Below are the code and all the weights of a small trained network. Each question names an input and a class and asks about switching units off, where a switched-off unit gives its printed mean instead of its output.

import numpy as np


def w(rows, s, z=0):
    codes = np.array(rows[::2]) - 128.0
    scale = np.full(codes.shape[1], s)
    scale[-1] = z or s
    return codes * scale


def f(y):
    return np.maximum(y, 0)


def log_softmax(a):
    a = a - a.max(-1, keepdims=True)
    return a - np.log(np.exp(a).sum(-1, keepdims=True))


def net(x, mask):
    res = np.array(x, float).reshape(1, 8) / 4 @ E
    y = f(res @ A[0][:, :-1].T + A[0][:, -1])
    res = res + np.where(mask, y, B[0][:, -1]) @ B[0][:, :-1]
    return log_softmax(res[-1] @ U[:, :-1].T + U[:, -1])


A, B = {}, {}
E = w([
[173,127,33,2,98,53,94],'x0',
[136,133,127,129,119,137,127],'x1',
[125,73,188,129,134,118,70],'x2',
[150,113,179,139,109,127,72],'x3',
[122,131,117,126,131,121,146],'x4',
[9,200,176,76,115,160,70],'x5',
[168,129,182,140,122,163,71],'x6',
[118,35,46,140,20,254,123],'x7',
],0.0073)
A[0] = w([
[117,66,145,101,28,203,158,22],'n1',
[49,164,103,105,106,153,128,215],'n2',
[200,138,124,38,94,128,95,113],'n3',
[92,21,130,94,188,139,107,187],'n4',
[94,155,117,166,188,156,172,85],'n5',
[64,194,166,118,87,148,94,15],'n6',
[108,23,86,91,94,195,125,20],'n7',
[10,180,145,108,113,196,72,117],'n8',
[113,114,122,122,144,144,63,139],'n9',
[136,90,208,95,87,131,76,236],'n10',
[169,121,82,2,132,110,84,13],'n11',
[194,88,101,222,110,128,153,95],'n12',
[125,105,174,176,165,179,124,48],'n13',
[91,136,185,217,97,174,195,4],'n14',
[137,143,90,147,61,197,163,159],'n15',
[77,175,145,107,140,132,78,155],'n16',
],0.0091,0.0039)
B[0] = w([
[177,224,203,101,99,51,133,221],'n1',
[210,89,81,131,154,147,161,228],'n2',
[53,70,119,77,107,136,118,211],'n3',
[147,146,147,116,207,141,177,192],'n4',
[79,144,148,100,101,116,142,176],'n5',
[119,137,107,181,91,101,115,186],'n6',
[166,164,154,134,76,122,106,226],'n7',
[164,88,102,180,155,96,102,254],'n8',
[93,124,89,136,162,136,144,170],'n9',
[126,140,122,163,192,178,254,236],'n10',
[59,87,141,116,90,118,73,219],'n11',
[123,121,75,173,168,135,81,218],'n12',
[76,71,165,69,104,129,77,188],'n13',
[90,76,139,119,73,139,52,207],'n14',
[151,125,182,62,141,111,169,226],'n15',
[181,122,98,132,157,101,135,203],'n16',
],0.0082,0.0072)
U = w([
[6,109,149,127,76,149,74,77],'0',
[134,157,129,136,149,159,130,254],'1',
[157,220,208,107,128,82,130,61],'2',
[122,137,117,130,159,171,164,173],'3',
[170,128,51,198,146,145,88,13],'4',
[117,147,127,132,145,161,143,150],'5',
[105,147,137,124,145,169,159,138],'6',
],0.012,0.0055)

Each question gives the input, the list of numbers given to net, and the class t.
The units are the neurons (one row each of A and B). Each row of codes is followed by its name. A weight is (code - 128) times the scale printed after its matrix; where a second scale follows, it is the last column's (A, B and U).
mask holds one flag per neuron, in row order. A switched-off neuron (its flag False) gives its mean, the last column of its row in B, instead of its output. The means were averaged over made-up inputs and are rounded, as every weight is.
A unit's drop is (log p(t) with every unit on - log p(t) with that unit switched off) / (log p(t) with every unit on - log p(t) with every unit switched off).
The circuit of an input: a set's keep is (log p(t) with only the set's units on - log p(t) with every unit switched off) / (log p(t) with every unit on - log p(t) with every unit switched off). Starting from the 12 units with the biggest drops (on a tie, the unit counted first), units are removed one at a time, each time the one whose removal leaves the highest keep (on an exact tie, the one counted first), for as long as the keep stays at least 0.8.
circuit, biggest first: the units of the circuit, biggest drop first
unit that matters most: the unit with the biggest drop
k most important neurons: the k neurons with the biggest drops, biggest first
drop of u: that unit's drop, to one decimal
input [4,-3,6,8,6,4,4,5], class 6: unit that matters most : n10
input [3,3,-8,-6,7,3,6,8], class 2: circuit, biggest first : n1, n15
input [3,7,0,2,-4,8,-1,3], class 4: circuit, biggest first : n8, n2
input [6,-4,1,0,7,6,-3,-4], class 0: 2 most important neurons : n11, n3
input [8,-3,1,-6,5,-3,-2,-3], class 0: circuit, biggest first : n11, n3
input [-3,-1,-5,2,4,-3,-5,5], class 2: circuit, biggest first : n1, n15, n10
input [-7,-1,4,-3,-7,-5,-3,1], class 0: circuit, biggest first : n14, n13
input [7,1,-5,2,-7,1,-4,-3], class 0: circuit, biggest first : n11, n3
input [3,-6,7,-2,-2,2,-2,-4], class 3: circuit, biggest first : n1, n7, n10
input [3,-3,-2,2,-4,5,8,-5], class 5: circuit, biggest first : n1, n10
input [0,4,1,-6,-8,8,-7,8], class 2: 2 most important neurons : n1, n15
input [-6,5,5,6,-3,7,-2,-4], class 4: 3 most important neurons : n8, n16, n6
input [6,-1,-2,-4,5,0,-4,7], class 2: 3 most important neurons : n1, n7, n15
input [-2,4,-5,-3,-6,6,1,3], class 4: 3 most important neurons : n8, n2, n6
input [-8,1,-7,0,4,-8,7,3], class 0: circuit, biggest first : n14, n13
input [1,2,7,5,-4,2,0,-6], class 3: circuit, biggest first : n10, n1
input [-5,-7,8,1,-6,5,-2,2], class 3: 3 most important neurons : n10, n4, n11
input [-7,4,-6,1,0,-5,-1,1], class 0: unit that matters most : n14
input [1,0,0,2,8,7,-7,1], class 4: 2 most important neurons : n8, n2
input [2,-2,7,2,1,2,-4,-3], class 3: 3 most important neurons : n1, n10, n7
input [8,0,6,-5,-4,3,-7,-2], class 0: 3 most important neurons : n11, n3, n10
input [-4,-7,5,-3,6,-7,-5,8], class 2: circuit, biggest first : n1, n7
input [-8,-6,-3,6,2,-1,-6,-7], class 0: unit that matters most : n14
input [8,-6,2,0,-3,-5,4,6], class 0: 2 most important neurons : n11, n3
input [2,6,7,5,1,-7,7,8], class 2: drop of n15 : 0.1
input [7,7,-2,-3,-2,-1,0,-1], class 0: drop of n11 : 0.2
input [-6,5,-7,-2,5,6,-2,8], class 2: drop of n15 : 0.3
